Here is a tiny trained network, its code and every weight. The questions are about switching its units off for an input and a target symbol, where a switched-off unit gives its printed mean instead of its output.

import numpy as np


def w(rows, s, z=0):
    codes = np.array(rows[::2]) - 128.0
    scale = np.full(codes.shape[1], s)
    scale[-1] = z or s
    return codes * scale


def f(y):
    return y / 2 * (1 + np.tanh(0.7978845608 * (y + 0.044715 * y**3)))


def softmax(a):
    e = np.exp(a - a.max(-1, keepdims=True))
    return e / e.sum(-1, keepdims=True)


def log_softmax(a):
    a = a - a.max(-1, keepdims=True)
    return a - np.log(np.exp(a).sum(-1, keepdims=True))


def net(x, mask):
    ids = ['ΓΣΦΨαε'.index(c) for c in x.split()]
    T = len(ids)
    res = E[ids] + P[:T]
    u = 0
    for l in range(3):
        q, k, v = (res @ M[l].T for M in (Q, K, V))
        z = softmax(np.where(np.tri(T) > 0, q @ k.T / 4**0.5, -1e9)) @ v
        res = res + np.where(mask[u], z, O[l][:, -1]) @ O[l][:, :-1]
        u += 1
        y = f(res @ A[l][:, :-1].T + A[l][:, -1])
        res = res + np.where(mask[u : u + 4], y, B[l][:, -1]) @ B[l][:, :-1]
        u += 4
    return log_softmax(res[-1] @ U[:, :-1].T + U[:, -1])


Q, K, V, O, A, B = {}, {}, {}, {}, {}, {}
E = w([
[146,23,99,192,176,192,138],'Γ',
[51,123,175,103,202,194,99],'Σ',
[186,95,128,182,114,194,123],'Φ',
[213,176,146,148,53,176,109],'Ψ',
[78,253,120,89,100,89,112],'α',
[55,86,149,88,6,71,215],'ε',
],0.0049)
P = w([
[145,132,152,125,102,100,94],'0',
[121,118,148,147,88,103,87],'1',
[142,98,90,79,128,174,148],'2',
[176,126,210,150,195,68,253],'3',
[82,155,169,193,70,140,136],'4',
[165,87,35,41,126,181,132],'5',
[171,112,199,145,186,97,252],'6',
[91,123,193,179,65,125,112],'7',
],0.0053)
Q[0] = w([
[103,136,153,215,105,101,147],'L0H0',
[104,113,55,90,60,253,77],'L0H0',
[135,154,207,142,146,74,141],'L0H0',
[159,139,145,124,154,148,223],'L0H0',
],0.032)
K[0] = w([
[92,21,127,122,68,109,118],'L0H0',
[55,174,238,210,90,84,191],'L0H0',
[131,120,110,59,175,120,76],'L0H0',
[149,180,46,5,82,154,173],'L0H0',
],0.02)
V[0] = w([
[102,22,168,192,169,187,73],'L0H0',
[147,36,82,229,184,147,118],'L0H0',
[74,54,168,97,76,113,222],'L0H0',
[130,2,163,169,214,164,72],'L0H0',
],0.0067)
O[0] = w([
[83,172,86,220,107,169,178,255],'L0H0',
[122,154,37,122,99,219,168,163],'L0H0',
[71,3,162,138,113,175,47,238],'L0H0',
[62,192,78,200,121,187,184,135],'L0H0',
],0.0058,0.0006)
A[0] = w([
[67,236,78,121,2,117,26,2],'L0N0',
[143,176,163,179,135,127,64,182],'L0N1',
[99,166,87,132,189,86,84,191],'L0N2',
[178,98,152,89,216,81,177,140],'L0N3',
],0.013,0.0018)
B[0] = w([
[209,103,254,29,118,13,37,229],'L0N0',
[163,93,201,141,134,113,100,235],'L0N1',
[131,116,196,78,189,185,108,62],'L0N2',
[186,210,212,60,45,73,98,249],'L0N3',
],0.0073,0.0014)
Q[1] = w([
[135,142,152,87,80,98,82],'L1H0',
[117,148,155,131,129,141,134],'L1H0',
[131,81,177,165,194,152,193],'L1H0',
[113,173,2,165,162,186,113],'L1H0',
],0.0068)
K[1] = w([
[99,128,127,226,79,108,133],'L1H0',
[154,114,109,167,134,84,120],'L1H0',
[181,161,92,18,156,141,114],'L1H0',
[39,125,228,144,253,39,94],'L1H0',
],0.0056)
V[1] = w([
[126,125,136,105,171,137,88],'L1H0',
[112,144,100,162,124,122,200],'L1H0',
[141,175,86,165,5,133,214],'L1H0',
[139,92,113,129,189,135,116],'L1H0',
],0.0026)
O[1] = w([
[121,144,84,154,160,108,146,72],'L1H0',
[153,67,188,162,214,35,128,46],'L1H0',
[125,47,249,162,125,50,49,254],'L1H0',
[156,140,134,160,217,64,159,47],'L1H0',
],0.0017,0.00046)
A[1] = w([
[125,132,114,35,178,152,174,155],'L1N0',
[53,94,84,92,22,64,176,99],'L1N1',
[88,155,63,84,148,51,103,81],'L1N2',
[80,165,5,177,148,191,145,6],'L1N3',
],0.012,0.0028)
B[1] = w([
[117,119,65,100,47,158,111,139],'L1N0',
[90,55,157,155,130,68,197,152],'L1N1',
[140,84,188,30,123,117,134,54],'L1N2',
[177,2,237,67,230,219,167,248],'L1N3',
],0.0086,0.0014)
Q[2] = w([
[141,88,54,80,127,181,57],'L2H0',
[114,168,92,98,250,87,129],'L2H0',
[26,64,147,147,159,131,10],'L2H0',
[117,109,157,138,105,151,51],'L2H0',
],0.022)
K[2] = w([
[162,188,180,210,152,140,142],'L2H0',
[106,203,114,50,232,134,103],'L2H0',
[6,136,212,165,141,78,172],'L2H0',
[98,115,185,171,106,115,114],'L2H0',
],0.022)
V[2] = w([
[152,220,120,115,198,220,2],'L2H0',
[8,115,123,56,147,73,166],'L2H0',
[169,102,106,151,105,103,139],'L2H0',
[10,182,118,19,200,121,135],'L2H0',
],0.0082)
O[2] = w([
[123,101,169,168,2,138,128,1],'L2H0',
[101,103,140,158,187,123,66,97],'L2H0',
[117,125,88,84,127,124,141,159],'L2H0',
[99,106,187,210,152,132,59,8],'L2H0',
],0.0093,0.0053)
A[2] = w([
[86,184,14,175,96,161,180,174],'L2N0',
[104,135,54,188,152,155,141,100],'L2N1',
[65,166,157,252,116,144,102,164],'L2N2',
[118,149,178,149,116,79,80,3],'L2N3',
],0.015,0.0053)
B[2] = w([
[113,156,48,208,135,124,110,254],'L2N0',
[137,134,165,106,123,96,121,161],'L2N1',
[34,202,197,112,126,163,123,152],'L2N2',
[92,9,119,211,103,156,62,149],'L2N3',
],0.013,0.0083)
U = w([
[130,44,129,110,174,236,230,82],'Γ',
[63,173,163,117,130,149,136,69],'Σ',
[132,153,22,203,132,116,156,155],'Φ',
[206,173,178,16,33,4,143,252],'Ψ',
[130,56,136,142,120,103,95,72],'α',
[117,127,119,88,228,52,117,121],'ε',
],0.0028,0.0026)

Each question gives the input, a string of symbols that net reads in full, and the target symbol t.
The units are the heads (4 rows each of Q, K, V and O) and the neurons (one row each of A and B). Each row of codes is followed by its name. A weight is (code - 128) times the scale printed after its matrix; where a second scale follows, it is the last column's (O, A, B and U).
mask holds one flag per unit, layer by layer, with each layer's heads first. A switched-off unit (its flag False) gives its mean, the last column of its rows in O or B, instead of its output. The means were averaged over made-up inputs and are rounded, as every weight is.
A unit's drop is (log p(t) with every unit on - log p(t) with that unit switched off) / (log p(t) with every unit on - log p(t) with every unit switched off).
The circuit of an input: a set's keep is (log p(t) with only the set's units on - log p(t) with every unit switched off) / (log p(t) with every unit on - log p(t) with every unit switched off). Starting from the 12 units with the biggest drops (on a tie, the unit counted first), units are removed one at a time, each time the one whose removal leaves the highest keep (on an exact tie, the one counted first), for as long as the keep stays at least 0.8.
units of the circuit, in order: the units of the circuit, biggest drop first
most important unit: the unit with the biggest drop
k most important neurons: the k neurons with the biggest drops, biggest first
top k neurons in layer l: the k neurons of layer l with the biggest drops, biggest first
drop when u is switched off: that unit's drop, to one decimal
input Σ Φ Φ Σ Ψ Γ Φ, target Γ: units of the circuit, in order -> [L1N3; L0H0; L0N0; L0N3]
input Ψ Σ Ψ Σ, target Ψ: most important unit -> L0N3
input Φ Φ Φ Ψ Ψ Ψ Φ, target Ψ: units of the circuit, in order -> [L0N3; L0H0; L2N0]
input Σ Σ Ψ Φ Γ, target Γ: units of the circuit, in order -> [L1N3; L0H0; L0N0; L0N3]
input Φ Φ Γ ε, target Γ: 2 most important neurons -> [L1N3; L0N0]
input Φ Φ Ψ ε Φ α Φ, target α: units of the circuit, in order -> [L2H0; L2N3; L0H0; L0N3]
input Φ Φ ε Φ Φ Φ Φ α, target ε: units of the circuit, in order -> [L1N1; L2H0]
input Σ Φ Σ Ψ Γ Φ Σ, target Φ: top 2 neurons in layer 1 -> [L1N3; L1N0]
input Σ Φ ε Φ, target ε: units of the circuit, in order -> [L0H0; L2H0; L1N1]
input Ψ Φ Ψ Φ Ψ Σ Φ, target Σ: top 2 neurons in layer 1 -> [L1N0; L1N3]
input Φ Φ Φ Σ, target Φ: 4 most important neurons -> [L2N0; L1N3; L0N0; L1N0]
input Φ Σ α Γ, target α: 3 most important neurons -> [L2N3; L0N3; L1N0]
input Φ Φ Ψ Σ Φ α Φ, target α: top 2 neurons in layer 0 -> [L0N3; L0N2]
input α Σ Ψ α ε ε, target ε: most important unit -> L2H0
input ε Φ Γ Ψ, target Γ: 4 most important neurons -> [L1N3; L0N0; L0N3; L2N0]
input Ψ ε Φ Φ Ψ α, target Ψ: 3 most important neurons -> [L0N0; L1N2; L2N0]
input Φ Φ Ψ Φ α, target α: 2 most important neurons -> [L0N0; L2N3]
input Σ Φ Σ Φ Γ Φ α, target Φ: top 2 neurons in layer 1 -> [L1N0; L1N3]
input α Γ Φ Γ, target Φ: 2 most important neurons -> [L2N0; L0N3]
input Ψ Ψ Σ Ψ, target Σ: most important unit -> L1N0
input Ψ Γ Ψ α, target Ψ: 2 most important neurons -> [L0N3; L2N0]
input Φ Φ Ψ Ψ ε Γ Φ, target Γ: top 3 neurons in layer 0 -> [L0N0; L0N3; L0N1]
input Φ Φ ε Ψ α Φ, target Ψ: drop when L0H0 is switched off -> 1.2
input ε Φ Ψ Φ Φ α Ψ, target α: drop when L0H0 is switched off -> 1.0
input α ε Ψ, target ε: drop when L1N1 is switched off -> 0.8
input Φ Φ Φ Σ Φ Σ, target Γ: drop when L0N3 is switched off -> 0.4
input α Ψ Σ, target Ψ: most important unit -> L0H0
